Each row is followed by its class.
[ 12  -6  43   7  11  -6  23  -3  12  21 -32  -4 -34  32 -12 -23  88 -10
  12   0  11  20  -6   0  10 -17   2  55 -27  24   0  22  -2 -13]	J
[  7 -16 -57  44  32 -21  28 -14 -11   5   7 -25 -28 -15  26  30  54   9
  -3   5 -18   1 -26   9  48  13 -25 -15  27 -12  14 -19  -6  -4]	J
[  4  -1  30   6   4  -2  20  -4   9  25 -24  -4 -32  37 -10 -19  89  -5
  13  10   3  33  -9   5   7  -7  -2  48 -16  16  11   9   7  -7]	Z
[  0 -32 -70  42  50 -38  28 -23  -8  45  -1 -30 -19  -7  27   7  53   2
   0   3 -20   3 -26   9  29  14 -19 -30  34 -14   4 -25 -19  14]	F
[  4 -33 -55  47  37 -33  16 -28  -4  41   0 -28 -19 -13  36  23  54  11
  -6   0 -16   8 -19  18  24   6 -19 -21  29 -21  -1 -20 -11   8]	W
[ 12 -16 -74  44  41 -23  27 -10 -14   9  12 -22 -24 -20  28  26  58  11
   0   4 -16   5 -33  14  38  18 -29 -24  34 -12  18 -17  -6  -5]	D
[ 10  -8  46   6   8 -13  24  -2   9  10 -28  -1 -35  30  -5 -18  94 -13
   9   5  11  27  -6  -4   7 -10   2  52 -17  19   5  12   0 -14]	J
[  6 -11 -66  46  43 -16  24 -15 -19  23  15 -31 -24 -17  36  22  67   7
   1   1 -19   4 -35  12  43  14 -28 -29  39 -19  12 -19  -4   7]	F
[ 12 -19 -57  44  37 -18  21 -23 -14  18  10 -30 -25 -15  34  24  59  13
  -2   1 -17   0 -32  11  43  16 -30 -23  25 -20   6 -28  -4  -2]	W
[ -1 -33 -51  41  41 -38  28 -20  -8  30  -7 -26 -23  -7  29  18  50   3
  -4   0 -16   0 -21   6  29   3 -11 -13  27  -6   4 -21 -23   6]	J
[ 15 -17 -74  51  31 -16  24 -14 -15   6  15 -29 -29 -16  30  35  54  20
   1   0 -25  -8 -33   8  51  27 -30 -21  30  -7  16 -27  -1   0]	H
[  4  -6  30  13   9  -4  14  -1  12  21 -28  -2 -34  35  -8 -23  95  -9
  16   8   8  30 -10   1  19 -10  -5  47 -25  19   6  13   0 -10]	B
[ 16 -21 -69  46  28 -20  26 -15 -14  10  12 -22 -28 -15  28  36  52  15
   0   5 -25  -6 -30   7  47  24 -24 -19  32  -9  11 -22   1  -1]	H
[  5 -14  38   0  -8  -5   7 -14   7  25 -34   1 -30  34 -18  -8  97  -6
  12   8  -8  32  -1   2   6 -15   4  43 -26  16   8  16  10 -18]	L
[ 14 -16 -74  40  31 -24  20 -21 -19   9   4 -32 -20 -16  28  36  61  12
  -3   2 -21   1 -27   5  42  14 -23 -16  27  -9  15 -26  -5  -5]	G
[ -6   8  46  22  22  -3  -1   6  13  15 -23   1 -36  28 -19  -5 111  -9
  11  -9  14  32 -14  -8  10 -25   2  64 -31  21   1  39  -2   0]	D
[  1   0  40  23  24  -8   2  -3  26  20 -25   1 -30  26 -15 -12 101  -9
  14 -13  15  31  -1 -11  18 -24   5  57 -33  23  -1  45   5  -2]	R
[ 41  -3  17  28  15 -10 -33   7  38  32 -16  12  -7   2  -2 -42  14  -8
 -17 -18  17  14  28 -19   4 -39  21 -12 -16 -22 -20  54  35  -4]	R
[ 17 -13 -65  41  24 -24  22 -20 -17   6   5 -36 -27 -11  28  38  60  11
  -6  12 -27   6 -29   9  44  18 -25 -17  25 -14  14 -30   4  -5]	G
[ -4  -5  49  20  24 -13   5   0  19  12 -23   3 -30  20 -14  -7 111 -11
  14 -11  14  34 -11 -17  16 -21   6  66 -28  21  -2  40  -2   1]	R
[-11   8  56  14  10 -11   5   5  12  10 -13  -3 -29  25 -12  -2 113 -17
  20 -10  16  33 -13  -7   0 -12   3  62 -21  12   0  29   3   1]	F
[ 32  17   9  38   9   2 -38   4  33  39 -18  -5 -16  17 -15 -41  25   3
 -14 -21   2  17  22 -17  13 -42  14 -14 -29 -30 -17  48  40  -3]	Z
[ 11  -7  37   3   1  -2  10  -2   7  13 -28   1 -27  32 -14 -20  90 -12
  18   8   9  30  -7  -2   8  -6  -1  52 -32  24   8   9   2 -15]	B
[  7   2  35   0  -4  -9   2  -8   5  28 -33  -3 -30  37  -8  -5 105  -3
  11   5   3  21  -3   8  -1 -16   5  51 -11  22  12  14  16 -19]	G
[-16   1  47  18  -9   1   5  -8  11   2 -21   6 -30  31 -18  12 108 -14
  12  -5  -4  46  -7 -10  12 -19   5  57 -50  16  -1  25  -9   0]	L
[  9   3  50  14  12 -10   2   1  16  16 -29   1 -34  31 -26 -13 101  -5
  16  -5   6  30 -12  -5  -1 -16   2  63 -37  23   0  36   5  -8]	D
[ 12 -27 -49  44  30 -28  30 -13 -14   2  10 -23 -26 -14  26  34  54   4
  -5  17 -25   8 -30   4  47  23 -22 -14  34 -15   8 -26  -4   2]	R
[  6 -36 -69  37  49 -38  17 -24 -13  37  -5 -28 -15 -10  28  12  49   8
   8  -2 -16   4 -21   8  36  14 -20 -19  23  -7  16 -21 -15   3]	B
[ 40   3  14   9 -23 -24 -27  -2  28  23 -18  -1  10 -11 -15 -26   3   6
  -1 -20  18  27  20 -22 -13 -33  18   1 -25 -26 -18  55  42 -20]	L
[ 44  -6   4  28 -13 -19 -21  -4  32  19 -21  -8   2 -13 -12 -29  26   4
  -7 -17   6  36  15 -23   0 -38  10  -3 -25 -26 -22  53  33 -13]	L
[ -8 -36 -70  45  55 -38  21 -18 -12  37   6 -29 -21  -8  36  23  46  10
  -1  -7 -16  -9 -26   8  34   3 -17 -10  29 -18   1 -20 -28   8]	T
[ 40   6  10  17 -10 -20 -22   6  32  19  -9  -1  15 -16  -6 -33  13   1
  -6 -24  31  16  11 -22 -17 -32  11   0 -15 -26 -24  42  39 -19]	W
[ 38   0  10  25  10 -14 -21   6  33  13 -19  -2   7 -10 -17 -38  24   0
 -10 -19  11  19  15 -29  -4 -34  11  -1 -15 -13 -17  49  30  -6]	R
[  0   0  51  25  15  -3   5  -7  19  20 -27  -3 -29  27 -12 -13 112  -6
  13 -16  16  29 -11  -6   7 -19  -2  66 -38  14 -10  31  -2  -1]	W
[ 44   8  15  32  -7 -11 -25  -3  37  24 -24  -3   4  -7  -8 -38  43   3
 -12 -24  15  19  18 -17 -12 -39  10   0  -8 -25 -23  48  37 -14]	W
[ 46   5  12  32  -7 -24 -21   6  36  17 -16  -4  -7 -10  -5 -31  29  14
  -7 -18  10  21  10 -26  -3 -29  10   1  -3 -18 -23  49  41  -9]	H
[  0   5  41  20  17  -2   7  -1  16  14 -13   2 -37  19  -9   6  83  -5
  13 -10  14  27 -14 -13  15 -18   5  61 -30  21  -2  24   1   7]	H
[ -3 -27 -56  39  50 -42  23 -25 -10  43   0 -29 -19 -10  32  12  62   4
   0   0 -18  14 -24   6  28   7 -17 -20  36 -13   1 -16 -23  18]	F
[  0 -39 -66  35  26 -36  17 -31 -12  39  -5 -21 -14 -12  28  27  52  10
   1  -1 -26  12 -17   9  29   6 -13 -22  19 -13   9 -11 -13   2]	L
[ 36   6   8  26   2 -22 -27   3  25  22 -16  -8   3  -8  -9 -31  31   6
  -9 -21   8  17  16 -23  -6 -38  13   8 -16 -26 -25  45  32 -15]	T
[ 10  -1  34   9  14 -10  12  -7   6  36 -32  -8 -29  31 -13 -27 114  -7
  16   2   4  23 -11   0   4 -14  -2  44  -5  14   4  19  12  -9]	F
[ 37  22  -2  25  -7 -11 -32   2  26  18 -24 -12   3   1 -13 -27  38   7
 -10 -25   5  12  16 -19  -7 -39  11  -5 -14 -13  -7  45  42 -17]	G
[ 10 -10  45   5   8  -9  29   2   7   5 -30   2 -29  30 -12 -22  98 -13
  13   4   8  21  -9  -4   9 -10  -1  56 -22  24   2  11  -5 -15]	J
[ 10 -13 -55  42  27 -21  28 -19 -20  15   9 -39 -28 -12  25  33  57  14
   0  12 -26  12 -36   6  48  16 -23 -12  28 -18   8 -26   0   3]	Z
[ 11 -20 -58  44  35 -23  24 -19 -20  10  10 -37 -33 -11  27  32  61   8
  -7   9 -22   9 -28   7  43  16 -21  -7  28 -23   5 -28 -10  -4]	T
[ 12 -23 -71  50  46 -20  26 -15 -20  10  17 -36 -29 -15  36  31  49  10
  -6   4 -23  -2 -30  10  48  19 -28 -14  28 -23  10 -32 -11   1]	T
[  4  -8  53  15  23 -20   8  -3  10   1 -15  -6 -35  22  -8  -6 100  -6
  15  -8   8  40 -10 -16   9 -15  -1  75 -40   9 -10  22 -16   0]	T
[  6  -6  34   6   4 -12  13  -2  13  30 -25   2 -33  28 -10 -10  88   0
  13   4  10  19 -11  -3   9  -7   5  54  -6  22   3  22  14  -9]	H
[ 43  10   0  39 -10 -17 -17   8  30  -2 -19 -13  -2  -4 -12 -23  38  -5
 -13 -19  11  23  11 -23   0 -32  10   6 -15 -23 -20  38  27 -11]	G
[  0 -27 -64  47  52 -34  24 -22  -8  44   5 -32 -26  -8  35  20  39  13
  -1   0 -19  12 -25  11  40  -1 -19 -19  28 -20   4 -18 -18  20]	Z
[ -2   0  52  19  18  -5   3   1  21  25 -19   3 -41  27 -11   4  98  -5
  11  -7  13  27  -9 -11  15 -20   8  69 -24  21  -2  38  12   5]	H
[ 12 -19 -52  42  38 -22  32 -18 -15   2   9 -27 -29 -17  34  35  58   7
  -3   9 -21   6 -24   8  48  14 -27 -17  25  -9  14 -29  -7  -3]	J
[ 56  -5  14  14   0 -33 -18   6  38  21 -12   3   6 -18  -6 -39   6   3
  -5 -13  23  27  15 -24 -15 -32  16   0  -8 -22 -20  53  43 -17]	R
[  4   5  52  21   5 -20   6  -3  10  -4 -22  -5 -33  29  -8   8 102 -10
  10  -7   6  39 -11 -16   8 -16   4  70 -40  15  -5  17  -8   4]	G
[ 48   7  10  21   3 -28 -18   3  29  25 -15  -9   7 -17  -5 -48  28   1
  -1 -21  25  29  10 -27 -11 -30  10  -3  -9 -25 -27  54  33  -8]	F
[ 46   3   7  34  -8 -14 -21   7  37  12 -13  -3  -5 -11  -8 -24  27   7
  -8 -20  11  20  11 -26  -5 -33  12   2 -12 -14 -24  50  35  -8]	H
[ 35   5  -2  31   8 -18 -27   1  32  24 -12  -8  -1 -10   1 -33  27   7
 -10 -24  13  23  18 -18  -5 -43  10   3 -17 -22 -24  48  22 -10]	T
[ 15 -18 -82  37  21 -23  27 -11 -15   4  14 -25 -18 -18  34  34  50   7
  -1   2 -11   1 -31  14  34  20 -24 -17  32 -12  20 -26  -5  -9]	G
[ 41  16  10  22   1  -9 -26   0  26  19 -16 -12   7  -9 -16 -44  26  -3
  -7 -21  11  24  15 -25 -10 -33  10 -12 -20 -17 -22  42  30  -5]	F
[  8 -10  33   4  11  -6  10 -10   7  24 -25  -7 -31  32  -9 -11  95  -5
  11   5  -1  24   1   8  -1 -11   1  56 -21  19   5  11   4 -16]	T
[  1  -3  45  22  23  -7   4   2  17   9 -23   6 -25  23 -18 -11 107 -12
  14 -13  10  31  -8 -15  12 -20   3  63 -37  23   3  33   0   1]	R
[ 38  10  16  35  10  -9 -40   7  34  32 -21   8 -17  11  -6 -37  26  -1
 -23 -12   7  20  25 -14   0 -43  15 -17 -18 -23 -18  52  33  -4]	D
[  5 -34 -68  45  47 -39  22 -19 -14  33  -5 -21 -19 -10  27  24  57   7
  -4   2 -17   2 -21  15  23  13 -17 -17  37  -8  14 -18 -17   7]	D
[ 24  17  19  39   5   7 -38   1  33  37 -21   5  -6  14  -4 -36  37  -4
 -23 -24   7   7  25 -16   5 -43  13 -15 -26 -26 -24  43  35  -2]	W
[ 34   7  12  24  -9  -6 -37   0  26  31 -15   4  -4   2  -5 -26   6  -4
 -13 -23   9  17  22 -21   8 -42  21 -15 -29 -31 -18  52  36  -7]	L
[ 38   7  22  23   9 -11 -33   6  34  25 -20   5  -7   2  -9 -40  10  -8
 -16 -22  22   9  28 -24   2 -43  21  -7 -23 -22 -16  46  35 -11]	J
[  7 -17 -62  45  32 -15  34 -13 -14   2  10 -25 -29 -17  32  31  57   5
  -3   2 -13   2 -30  12  45  15 -23 -14  28 -11  14 -24 -14  -4]	J
[ 10 -11  32   3  12 -11  13  -9   8  23 -24  -4 -31  33  -5 -18  90  -5
  11   5   2  24  -1   1   3  -9   2  54 -27  17  -2  12  -1 -16]	T
[  4 -18 -60  44  25 -23  31 -13 -15  10  14 -22 -33 -17  30  40  56  10
  -4  12 -21   2 -38   4  49  25 -18 -13  45 -13  11 -30  -2   4]	H
[ -4 -31 -56  46  38 -38  19 -28  -8  42  -2 -27 -16 -12  38  22  59  13
  -4  -4 -16   5 -26  14  22   5 -19 -17  30 -16  -1 -25 -19  11]	W
[ 20  -7  30  11  12  -8  12   1   7  22 -31   1 -34  33  -8 -18  92  -3
  10   8   8  18  -7   8  -1 -11  -2  42 -11  19   8  17   9 -17]	D
[ 30  21   2  41  21   0 -37   2  31  43 -21  -2  -9  11  -6 -54  44  -7
 -12 -35  10   8  21 -19  10 -44  14 -24 -15 -24 -18  53  26   1]	F
[ -7   8  58  13  12 -12   6  -3  13  21 -19  -7 -31  24 -15   2  97  -6
  20  -7  15  43 -10 -12   9 -22   8  73 -30   9  -4  37  10   4]	Z
[ -2   2  44  21   6   0   3  -4  18  16 -21   2 -40  27 -20   4 104  -3
  12  -7   1  29  -9  -8  12 -12   6  63 -29  23  -2  31   6   1]	H
[ 11 -21 -57  43  28 -20  19 -27 -12  17   6 -27 -22 -17  28  27  66  13
  -4   4 -19   7 -27  10  37  15 -26 -22  26 -21   3 -26  -3  -7]	W
[  8 -10  29  12  16 -16  16  -5  15  29 -18  -7 -38  27   3 -13  88  -5
   7   7   9  32  -8   4  10 -20   0  56 -16  10  -4  13  -2 -11]	T
